Below is a small trained network, with its code and all its weights. Each question gives an input and a class and asks what happens when units are switched off, that is, made to give their printed mean instead of their output.

import numpy as np


def w(rows, s, z=0):
    codes = np.array(rows[::2]) - 128.0
    scale = np.full(codes.shape[1], s)
    scale[-1] = z or s
    return codes * scale


def f(y):
    return np.maximum(y, 0)


def log_softmax(a):
    a = a - a.max(-1, keepdims=True)
    return a - np.log(np.exp(a).sum(-1, keepdims=True))


def net(x, mask):
    res = np.array(x, float).reshape(1, 5) / 4 @ E
    y = f(res @ A[0][:, :-1].T + A[0][:, -1])
    res = res + np.where(mask, y, B[0][:, -1]) @ B[0][:, :-1]
    return log_softmax(res[-1] @ U[:, :-1].T + U[:, -1])


A, B = {}, {}
E = w([
[5,126,93,102],'x0',
[124,131,133,130],'x1',
[105,63,93,250],'x2',
[131,125,123,126],'x3',
[142,232,48,162],'x4',
],0.011)
A[0] = w([
[2,133,71,124,1],'neuron 0',
[185,134,121,207,109],'neuron 1',
[214,192,161,39,153],'neuron 2',
[107,72,101,158,177],'neuron 3',
[163,229,146,87,217],'neuron 4',
[187,189,126,57,24],'neuron 5',
[174,36,216,131,167],'neuron 6',
[141,151,107,199,92],'neuron 7',
[208,142,83,233,96],'neuron 8',
[79,66,162,33,143],'neuron 9',
[186,129,59,163,123],'neuron 10',
[241,108,192,110,12],'neuron 11',
[91,26,79,216,38],'neuron 12',
[84,113,140,25,127],'neuron 13',
[149,45,182,140,37],'neuron 14',
[71,171,95,47,71],'neuron 15',
[80,94,146,183,15],'neuron 16',
],0.0098,0.0068)
B[0] = w([
[180,232,58,172,185],'neuron 0',
[171,84,191,147,202],'neuron 1',
[140,154,86,122,254],'neuron 2',
[183,190,135,145,201],'neuron 3',
[96,127,69,92,254],'neuron 4',
[191,255,110,210,184],'neuron 5',
[116,189,28,127,252],'neuron 6',
[162,86,169,146,177],'neuron 7',
[139,102,189,134,232],'neuron 8',
[99,85,209,115,225],'neuron 9',
[129,81,194,120,193],'neuron 10',
[50,88,15,25,192],'neuron 11',
[109,140,38,115,221],'neuron 12',
[154,18,163,162,208],'neuron 13',
[196,229,49,183,184],'neuron 14',
[85,49,175,99,190],'neuron 15',
[37,53,82,71,157],'neuron 16',
],0.0091,0.0097)
U = w([
[64,126,100,85,244],'0',
[172,183,119,161,16],'1',
[122,87,252,128,130],'2',
],0.021,0.0011)

Each question gives the input, the list of numbers given to net, and the class t.
The units are the neurons (one row each of A and B). Each row of codes is followed by its name. A weight is (code - 128) times the scale printed after its matrix; where a second scale follows, it is the last column's (A, B and U).
mask holds one flag per neuron, in row order. A switched-off neuron (its flag False) gives its mean, the last column of its row in B, instead of its output. The means were averaged over made-up inputs and are rounded, as every weight is.
A unit's drop is (log p(t) with every unit on - log p(t) with that unit switched off) / (log p(t) with every unit on - log p(t) with every unit switched off).
The circuit of an input: a set's keep is (log p(t) with only the set's units on - log p(t) with every unit switched off) / (log p(t) with every unit on - log p(t) with every unit switched off). Starting from the 12 units with the biggest drops (on a tie, the unit counted first), units are removed one at a time, each time the one whose removal leaves the highest keep (on an exact tie, the one counted first), for as long as the keep stays at least 0.8.
units of the circuit, in order: the units of the circuit, biggest drop first
top k neurons: the k neurons with the biggest drops, biggest first
drop when u is switched off: that unit's drop, to one decimal
input [6,8,2,7,3], class 1: units of the circuit, in order	(neuron 0)
input [-7,7,2,-7,-8], class 1: top 2 neurons	(neuron 14; neuron 4)
input [8,-4,7,1,1], class 1: top 4 neurons	(neuron 0; neuron 3; neuron 11; neuron 4)
input [1,-2,-7,-1,-3], class 2: top 3 neurons	(neuron 13; neuron 9; neuron 12)
input [-7,7,0,4,-3], class 0: top 2 neurons	(neuron 11; neuron 5)
input [-7,3,4,1,1], class 2: units of the circuit, in order	(neuron 8; neuron 1)
input [-5,1,-7,0,-1], class 0: top 2 neurons	(neuron 11; neuron 4)
input [1,0,-5,1,-6], class 2: top 2 neurons	(neuron 9; neuron 13)
input [5,-6,5,-4,2], class 1: top 2 neurons	(neuron 0; neuron 11)
input [-1,1,1,-4,-7], class 1: top 2 neurons	(neuron 14; neuron 4)
input [8,5,3,-7,2], class 1: top 4 neurons	(neuron 0; neuron 11; neuron 4; neuron 3)
input [5,6,8,-1,4], class 1: top 3 neurons	(neuron 0; neuron 3; neuron 11)
input [-3,2,-3,-7,-4], class 0: drop when neuron 11 is switched off	0.2
input [-1,8,2,-6,-8], class 1: units of the circuit, in order	(neuron 14)
input [-7,6,-3,-4,-1], class 0: drop when neuron 11 is switched off	1.3
input [7,8,1,7,4], class 1: drop when neuron 3 is switched off	0.0
